Below is a small trained network, with its code and all its weights. Each question gives an input and a target symbol and asks what happens when units are switched off, that is, made to give their printed mean instead of their output.

import numpy as np


def w(rows, s, z=0):
    codes = np.array(rows[::2]) - 128.0
    scale = np.full(codes.shape[1], s)
    scale[-1] = z or s
    return codes * scale


def f(y):
    return y / 2 * (1 + np.tanh(0.7978845608 * (y + 0.044715 * y**3)))


def softmax(a):
    e = np.exp(a - a.max(-1, keepdims=True))
    return e / e.sum(-1, keepdims=True)


def log_softmax(a):
    a = a - a.max(-1, keepdims=True)
    return a - np.log(np.exp(a).sum(-1, keepdims=True))


def net(x, mask):
    ids = ['αβγελμπτφψ'.index(c) for c in x.split()]
    T = len(ids)
    res = E[ids] + P[:T]
    u = 0
    for l in range(2):
        r = res
        for j in range(2):
            rows = slice(4 * j, 4 * j + 4)
            q, k, v = (r @ M[l][rows].T for M in (Q, K, V))
            z = softmax(np.where(np.tri(T) > 0, q @ k.T / 4**0.5, -1e9)) @ v
            o = O[l][rows]
            res = res + np.where(mask[u + j], z, o[:, -1]) @ o[:, :-1]
        u += 2
        y = f(res @ A[l][:, :-1].T + A[l][:, -1])
        res = res + np.where(mask[u : u + 12], y, B[l][:, -1]) @ B[l][:, :-1]
        u += 12
    return log_softmax(res[-1] @ U[:, :-1].T + U[:, -1])


Q, K, V, O, A, B = {}, {}, {}, {}, {}, {}
E = w([
[207,163,90,166,75,165,156],'α',
[112,165,159,61,116,184,67],'β',
[167,114,214,110,95,92,172],'γ',
[156,161,103,141,90,22,136],'ε',
[78,152,44,178,139,168,243],'λ',
[196,78,251,89,94,145,124],'μ',
[59,105,150,152,51,120,115],'π',
[107,168,155,80,103,86,175],'τ',
[222,165,93,155,66,144,103],'φ',
[217,123,171,131,97,112,137],'ψ',
],0.022)
P = w([
[146,34,30,34,138,169,134],'0',
[147,60,56,47,113,146,131],'1',
[155,78,79,68,100,135,127],'2',
[150,89,100,90,96,122,124],'3',
[148,99,122,110,91,112,120],'4',
[142,109,139,129,90,103,117],'5',
[140,120,158,146,94,94,109],'6',
[136,131,174,161,93,85,104],'7',
[132,143,187,173,96,80,98],'8',
[132,154,202,186,99,74,89],'9',
[130,164,219,198,105,69,78],'10',
[128,175,231,206,108,64,69],'11',
[127,189,244,211,114,60,58],'12',
[128,207,254,216,114,56,49],'13',
],0.0095)
Q[0] = w([
[140,150,148,165,38,146,177],'0.h0',
[114,121,134,89,6,108,117],'0.h0',
[190,111,122,172,138,149,113],'0.h0',
[126,122,202,93,131,76,197],'0.h0',
[97,111,151,111,135,117,144],'0.h1',
[80,105,134,167,201,149,148],'0.h1',
[114,82,110,161,200,114,126],'0.h1',
[166,96,74,137,140,143,116],'0.h1',
],0.013)
K[0] = w([
[130,182,144,212,180,115,103],'0.h0',
[96,255,185,182,141,111,111],'0.h0',
[128,47,80,111,131,88,91],'0.h0',
[105,128,166,159,119,175,115],'0.h0',
[125,133,154,124,115,159,167],'0.h1',
[131,123,85,72,128,150,215],'0.h1',
[159,65,58,100,155,176,134],'0.h1',
[119,83,108,101,104,115,141],'0.h1',
],0.015)
V[0] = w([
[129,29,110,148,159,189,57],'0.h0',
[177,80,125,231,133,57,170],'0.h0',
[83,87,2,113,138,68,19],'0.h0',
[179,155,68,112,154,159,193],'0.h0',
[176,128,130,103,192,210,173],'0.h1',
[197,216,112,53,208,156,168],'0.h1',
[42,99,119,183,70,189,128],'0.h1',
[210,113,121,166,159,114,18],'0.h1',
],0.0058)
O[0] = w([
[180,183,116,168,113,73,176,62],'0.h0',
[177,196,124,112,136,198,71,127],'0.h0',
[121,149,188,252,154,157,140,119],'0.h0',
[169,153,169,122,3,148,130,74],'0.h0',
[170,134,142,73,41,98,144,16],'0.h1',
[68,101,120,138,67,126,131,2],'0.h1',
[104,137,167,119,220,59,92,187],'0.h1',
[126,155,62,156,121,100,146,84],'0.h1',
],0.006,0.007)
A[0] = w([
[75,110,96,174,84,123,207,145],'0.n0',
[89,106,228,119,117,73,150,138],'0.n1',
[126,190,171,140,15,125,103,143],'0.n2',
[175,137,68,159,227,164,196,120],'0.n3',
[211,146,73,105,147,76,114,125],'0.n4',
[136,114,167,174,160,139,127,126],'0.n5',
[168,176,98,158,117,129,188,137],'0.n6',
[92,161,108,25,136,223,92,31],'0.n7',
[154,154,75,145,108,140,44,1],'0.n8',
[140,187,113,88,116,57,166,118],'0.n9',
[58,105,165,130,65,173,77,70],'0.n10',
[86,125,6,139,175,140,125,53],'0.n11',
],0.011,0.0062)
B[0] = w([
[137,24,124,94,171,113,160,162],'0.n0',
[106,184,160,36,7,127,117,255],'0.n1',
[179,19,46,83,183,117,163,178],'0.n2',
[216,160,124,69,57,92,62,148],'0.n3',
[98,144,116,122,155,50,81,164],'0.n4',
[119,174,176,127,81,118,141,169],'0.n5',
[85,96,133,80,131,99,51,156],'0.n6',
[137,114,162,112,237,106,186,153],'0.n7',
[153,174,207,119,1,170,188,136],'0.n8',
[85,163,41,131,168,80,204,154],'0.n9',
[100,76,93,156,144,122,56,186],'0.n10',
[197,2,47,26,31,146,165,123],'0.n11',
],0.0072,0.0093)
Q[1] = w([
[185,140,139,167,27,177,98],'1.h0',
[41,186,100,112,32,40,51],'1.h0',
[105,226,137,46,147,153,223],'1.h0',
[193,139,2,193,195,52,154],'1.h0',
[216,164,15,102,178,118,96],'1.h1',
[223,168,182,56,218,121,234],'1.h1',
[140,97,154,137,253,192,183],'1.h1',
[121,37,227,86,166,117,42],'1.h1',
],0.0096)
K[1] = w([
[192,171,130,116,97,157,132],'1.h0',
[82,203,119,136,160,151,81],'1.h0',
[85,81,71,39,109,138,103],'1.h0',
[125,107,51,190,149,188,149],'1.h0',
[135,89,105,192,94,167,187],'1.h1',
[131,3,68,135,112,125,151],'1.h1',
[166,75,125,110,122,81,189],'1.h1',
[82,152,179,147,107,65,114],'1.h1',
],0.013)
V[1] = w([
[138,235,45,163,81,89,117],'1.h0',
[77,144,93,161,43,70,205],'1.h0',
[74,92,148,133,176,149,58],'1.h0',
[168,244,124,120,182,122,202],'1.h0',
[168,179,119,18,189,181,80],'1.h1',
[77,235,76,66,84,41,218],'1.h1',
[166,34,186,121,209,2,107],'1.h1',
[216,121,236,159,45,133,159],'1.h1',
],0.0074)
O[1] = w([
[67,47,122,68,91,56,118,102],'1.h0',
[68,143,112,181,54,82,75,155],'1.h0',
[110,71,107,194,133,205,106,138],'1.h0',
[182,127,5,49,164,98,137,38],'1.h0',
[188,140,171,25,196,206,194,132],'1.h1',
[112,183,99,91,93,103,195,161],'1.h1',
[217,153,72,225,135,72,50,255],'1.h1',
[254,71,188,107,61,116,194,91],'1.h1',
],0.0071,0.0056)
A[1] = w([
[93,148,107,94,112,98,73,117],'1.n0',
[142,152,156,93,47,206,158,164],'1.n1',
[67,181,155,156,131,120,167,134],'1.n2',
[197,83,111,136,174,83,134,124],'1.n3',
[218,125,142,188,140,110,79,125],'1.n4',
[109,14,158,84,72,141,113,131],'1.n5',
[118,52,9,139,112,193,175,74],'1.n6',
[144,143,116,160,24,94,128,70],'1.n7',
[88,83,163,109,105,152,171,145],'1.n8',
[106,102,119,174,168,140,146,144],'1.n9',
[204,185,168,125,104,111,121,149],'1.n10',
[177,126,186,133,69,203,89,2],'1.n11',
],0.011,0.0079)
B[1] = w([
[145,147,118,163,118,152,188,246],'1.n0',
[105,119,147,213,148,90,123,188],'1.n1',
[141,33,119,121,116,119,126,205],'1.n2',
[93,156,115,150,114,207,107,175],'1.n3',
[87,93,111,88,72,183,159,208],'1.n4',
[182,187,154,106,138,124,152,207],'1.n5',
[116,221,206,172,109,185,119,142],'1.n6',
[163,122,116,151,201,135,110,204],'1.n7',
[100,122,122,78,130,119,86,168],'1.n8',
[127,98,157,98,145,9,121,154],'1.n9',
[153,78,85,121,149,112,132,217],'1.n10',
[99,132,124,138,124,176,230,171],'1.n11',
],0.011)
U = w([
[157,99,107,112,111,151,105,152],'α',
[147,188,153,148,121,157,119,223],'β',
[139,86,171,157,86,111,93,103],'γ',
[190,112,132,144,143,93,115,40],'ε',
[146,115,130,149,154,146,169,37],'λ',
[102,138,119,101,109,106,167,136],'μ',
[126,124,128,119,248,166,116,254],'π',
[144,131,153,92,149,128,121,130],'τ',
[123,152,90,177,159,130,135,96],'φ',
[154,130,156,104,126,120,118,77],'ψ',
],0.012,0.0044)

Each question gives the input, a string of symbols that net reads in full, and the target symbol t.
The units are the heads (4 rows each of Q, K, V and O) and the neurons (one row each of A and B). Each row of codes is followed by its name. A weight is (code - 128) times the scale printed after its matrix; where a second scale follows, it is the last column's (O, A, B and U).
mask holds one flag per unit, layer by layer, with each layer's heads first. A switched-off unit (its flag False) gives its mean, the last column of its rows in O or B, instead of its output. The means were averaged over made-up inputs and are rounded, as every weight is.
A unit's drop is (log p(t) with every unit on - log p(t) with that unit switched off) / (log p(t) with every unit on - log p(t) with every unit switched off).
The circuit of an input: a set's keep is (log p(t) with only the set's units on - log p(t) with every unit switched off) / (log p(t) with every unit on - log p(t) with every unit switched off). Starting from the 12 units with the biggest drops (on a tie, the unit counted first), units are removed one at a time, each time the one whose removal leaves the highest keep (on an exact tie, the one counted first), for as long as the keep stays at least 0.8.
units of the circuit, in order: the units of the circuit, biggest drop first
unit that matters most: the unit with the biggest drop
k most important neurons: the k neurons with the biggest drops, biggest first
top k neurons in layer l: the k neurons of layer l with the biggest drops, biggest first
which heads matter: for each layer, one digit per head in row order, 1 if its drop is at least 0.15 and else 0, layers parted by /
input μ π α φ π λ β ψ ψ ψ τ τ, target μ: top 2 neurons in layer 0 -> (0.n1; 0.n9)
input α π β β φ π, target π: which heads matter -> 00 / 11
input τ π ε τ ε ε β β π, target φ: which heads matter -> 11 / 01
input β β τ β λ ε π π τ, target π: which heads matter -> 01 / 11
input π β γ π ε ε φ β, target ε: units of the circuit, in order -> (0.n7; 0.h0; 1.h1; 1.n10)
input π π τ π λ π π β μ β γ λ, target γ: which heads matter -> 00 / 10
input π τ α, target α: 2 most important neurons -> (0.n1; 1.n4)
input π π π, target γ: which heads matter -> 10 / 10
input β ψ τ λ β τ π π ε π β, target μ: unit that matters most -> 0.h0
input ψ τ α μ τ π β β τ λ β τ ε, target φ: which heads matter -> 11 / 10
input ε π α τ β ε, target γ: top 2 neurons in layer 0 -> (0.n10; 0.n6)
input α γ π π π α ε π λ π ε π β τ, target μ: units of the circuit, in order -> (0.h0; 0.n1)
input β β ε α, target λ: units of the circuit, in order -> (1.n11; 0.h0; 1.h1)
input γ τ π, target γ: units of the circuit, in order -> (0.h1; 1.h0; 0.h0)
input α α τ α α τ π τ λ π, target μ: unit that matters most -> 0.n2
input π π α α φ φ ε τ ε β ψ τ ε, target π: units of the circuit, in order -> (1.h0; 1.h1)
input β π ψ τ α π β α λ τ ε α, target λ: 2 most important neurons -> (1.n11; 1.n1)
input α α τ μ ε μ φ ε π μ β ε β, target φ: top 2 neurons in layer 0 -> (0.n7; 0.n4)
input γ λ μ π β λ ψ τ τ φ, target α: top 2 neurons in layer 1 -> (1.n4; 1.n3)
input φ π π ε μ τ τ τ ψ π ε λ λ φ, target λ: units of the circuit, in order -> (0.n8; 0.h0; 1.n11; 1.h1)
input β β φ α, target β: top 3 neurons in layer 1 -> (1.n6; 1.n3; 1.n5)
input π π β λ β π ε α φ π β τ γ, target ε: unit that matters most -> 0.n1
input ψ α λ π ε ψ π ε φ ψ α φ, target λ: top 3 neurons in layer 0 -> (0.n8; 0.n1; 0.n9)
input β π π ψ β λ, target β: units of the circuit, in order -> (1.n6; 0.n11)
input β λ π π ε τ γ π π λ π, target β: units of the circuit, in order -> (0.n1; 1.n5; 1.n0)
input α γ π π ε τ π ψ β μ μ ψ φ φ, target α: units of the circuit, in order -> (0.n2; 1.n4)
input β β λ τ λ ε φ ψ, target α: 3 most important neurons -> (0.n1; 0.n2; 0.n0)
input π τ μ π τ β π ε β, target γ: unit that matters most -> 0.n7
input γ τ τ φ, target ε: which heads matter -> 01 / 11
input π π β τ μ φ τ μ β, target μ: which heads matter -> 11 / 01
